Below is a small trained network, with its code and all its weights. Each question gives an input and a class and asks what happens when units are switched off, that is, made to give their printed mean instead of their output.

import numpy as np


def w(rows, s, z=0):
    codes = np.array(rows[::2]) - 128.0
    scale = np.full(codes.shape[1], s)
    scale[-1] = z or s
    return codes * scale


def f(y):
    return np.maximum(y, 0)


def log_softmax(a):
    a = a - a.max(-1, keepdims=True)
    return a - np.log(np.exp(a).sum(-1, keepdims=True))


def net(x, mask):
    res = np.array(x, float).reshape(1, 7) / 4 @ E
    y = f(res @ A[0][:, :-1].T + A[0][:, -1])
    res = res + np.where(mask, y, B[0][:, -1]) @ B[0][:, :-1]
    return log_softmax(res[-1] @ U[:, :-1].T + U[:, -1])


A, B = {}, {}
E = w([
[152,111,159,100,213],'x0',
[120,175,60,219,97],'x1',
[232,132,87,103,97],'x2',
[82,2,129,220,127],'x3',
[190,99,63,115,121],'x4',
[191,131,174,173,188],'x5',
[84,106,58,130,208],'x6',
],0.0047)
A[0] = w([
[107,136,159,133,140,105],'neuron 0',
[133,139,85,167,94,87],'neuron 1',
[130,139,160,125,114,197],'neuron 2',
[116,95,122,140,183,118],'neuron 3',
[127,95,137,142,134,129],'neuron 4',
[126,167,88,169,94,119],'neuron 5',
[166,145,121,99,120,112],'neuron 6',
[125,131,83,186,99,89],'neuron 7',
[148,149,96,186,99,141],'neuron 8',
[152,101,150,156,134,103],'neuron 9',
[87,94,126,112,92,79],'neuron 10',
[35,34,98,83,66,56],'neuron 11',
[90,183,218,95,146,87],'neuron 12',
[238,155,125,29,127,79],'neuron 13',
[158,97,151,162,149,94],'neuron 14',
[192,141,119,67,119,57],'neuron 15',
[143,162,114,147,104,212],'neuron 16',
[119,119,68,104,192,88],'neuron 17',
[111,155,169,116,138,101],'neuron 18',
[134,116,136,125,99,232],'neuron 19',
[127,162,84,160,83,104],'neuron 20',
[139,112,140,141,134,106],'neuron 21',
[121,125,91,113,167,87],'neuron 22',
[173,77,155,195,161,76],'neuron 23',
[97,149,84,125,162,133],'neuron 24',
[117,186,200,102,135,122],'neuron 25',
[166,148,136,114,104,251],'neuron 26',
[99,106,83,115,246,61],'neuron 27',
[123,105,117,130,98,187],'neuron 28',
[178,145,123,98,125,93],'neuron 29',
[164,58,169,172,185,91],'neuron 30',
[112,113,128,124,121,95],'neuron 31',
],0.012,0.0026)
B[0] = w([
[113,139,141,138,160,149],'neuron 0',
[169,129,76,125,155,173],'neuron 1',
[101,136,116,99,152,171],'neuron 2',
[148,88,185,149,132,173],'neuron 3',
[118,95,130,145,124,158],'neuron 4',
[180,113,77,128,157,184],'neuron 5',
[135,126,116,112,85,173],'neuron 6',
[171,122,73,128,175,180],'neuron 7',
[171,129,72,101,161,188],'neuron 8',
[106,87,115,124,124,157],'neuron 9',
[96,156,108,173,98,162],'neuron 10',
[74,205,103,244,41,210],'neuron 11',
[72,187,136,80,213,193],'neuron 12',
[134,140,116,17,26,254],'neuron 13',
[108,72,121,119,121,163],'neuron 14',
[145,137,116,69,65,194],'neuron 15',
[143,116,70,119,144,188],'neuron 16',
[195,145,200,127,116,173],'neuron 17',
[104,156,133,106,165,156],'neuron 18',
[104,138,88,111,134,181],'neuron 19',
[177,123,71,126,151,185],'neuron 20',
[117,107,126,129,126,142],'neuron 21',
[170,139,165,131,116,152],'neuron 22',
[107,27,111,114,125,188],'neuron 23',
[177,160,156,149,146,166],'neuron 24',
[81,165,128,67,188,191],'neuron 25',
[107,120,85,93,101,208],'neuron 26',
[195,154,252,147,146,196],'neuron 27',
[105,148,95,143,137,169],'neuron 28',
[125,141,112,112,74,176],'neuron 29',
[95,19,152,114,125,200],'neuron 30',
[118,135,126,147,119,138],'neuron 31',
],0.033,0.0059)
U = w([
[148,147,114,37,39,85],'0',
[196,132,232,164,165,130],'1',
[66,169,128,214,81,124],'2',
[51,172,158,84,224,109],'3',
[203,119,58,142,182,88],'4',
[72,1,168,144,138,106],'5',
[109,129,68,88,135,255],'6',
],0.0051,0.0055)

Each question gives the input, the list of numbers given to net, and the class t.
The units are the neurons (one row each of A and B). Each row of codes is followed by its name. A weight is (code - 128) times the scale printed after its matrix; where a second scale follows, it is the last column's (A, B and U).
mask holds one flag per neuron, in row order. A switched-off neuron (its flag False) gives its mean, the last column of its row in B, instead of its output. The means were averaged over made-up inputs and are rounded, as every weight is.
A unit's drop is (log p(t) with every unit on - log p(t) with that unit switched off) / (log p(t) with every unit on - log p(t) with every unit switched off).
The circuit of an input: a set's keep is (log p(t) with only the set's units on - log p(t) with every unit switched off) / (log p(t) with every unit on - log p(t) with every unit switched off). Starting from the 12 units with the biggest drops (on a tie, the unit counted first), units are removed one at a time, each time the one whose removal leaves the highest keep (on an exact tie, the one counted first), for as long as the keep stays at least 0.8.
circuit, biggest first: the units of the circuit, biggest drop first
most important unit: the unit with the biggest drop
k most important neurons: the k neurons with the biggest drops, biggest first
drop of u: that unit's drop, to one decimal
input [-7,-4,-8,6,0,3,1], class 2: circuit, biggest first -> (neuron 11)
input [7,-6,-5,-6,-2,0,8], class 1: 2 most important neurons -> (neuron 27; neuron 17)
input [-6,2,-6,7,5,2,-2], class 4: circuit, biggest first -> (neuron 7; neuron 13)
input [4,-3,-2,-2,-3,-8,4], class 1: circuit, biggest first -> (neuron 27; neuron 17; neuron 13)
input [-5,2,0,6,4,6,-7], class 5: circuit, biggest first -> (neuron 23; neuron 13)
input [-4,-4,2,-4,-8,-2,-3], class 3: circuit, biggest first -> (neuron 12; neuron 25)
input [-8,0,-7,-6,-1,-7,-6], class 3: circuit, biggest first -> (neuron 12; neuron 13)
input [-4,1,2,8,6,-5,-3], class 2: 2 most important neurons -> (neuron 11; neuron 10)
input [-7,-1,3,5,7,-2,7], class 4: 2 most important neurons -> (neuron 7; neuron 1)
input [0,-7,5,3,5,7,1], class 5: 2 most important neurons -> (neuron 30; neuron 23)
input [2,2,3,-5,-7,-3,2], class 3: 2 most important neurons -> (neuron 12; neuron 25)
input [2,-1,5,2,3,-1,4], class 1: drop of neuron 13 -> 0.1
input [5,5,5,0,-5,-2,1], class 4: drop of neuron 13 -> 0.5
input [-1,2,-6,-2,-5,-4,0], class 3: drop of neuron 12 -> 0.1
input [7,1,3,7,-3,-5,0], class 5: most important unit -> neuron 30
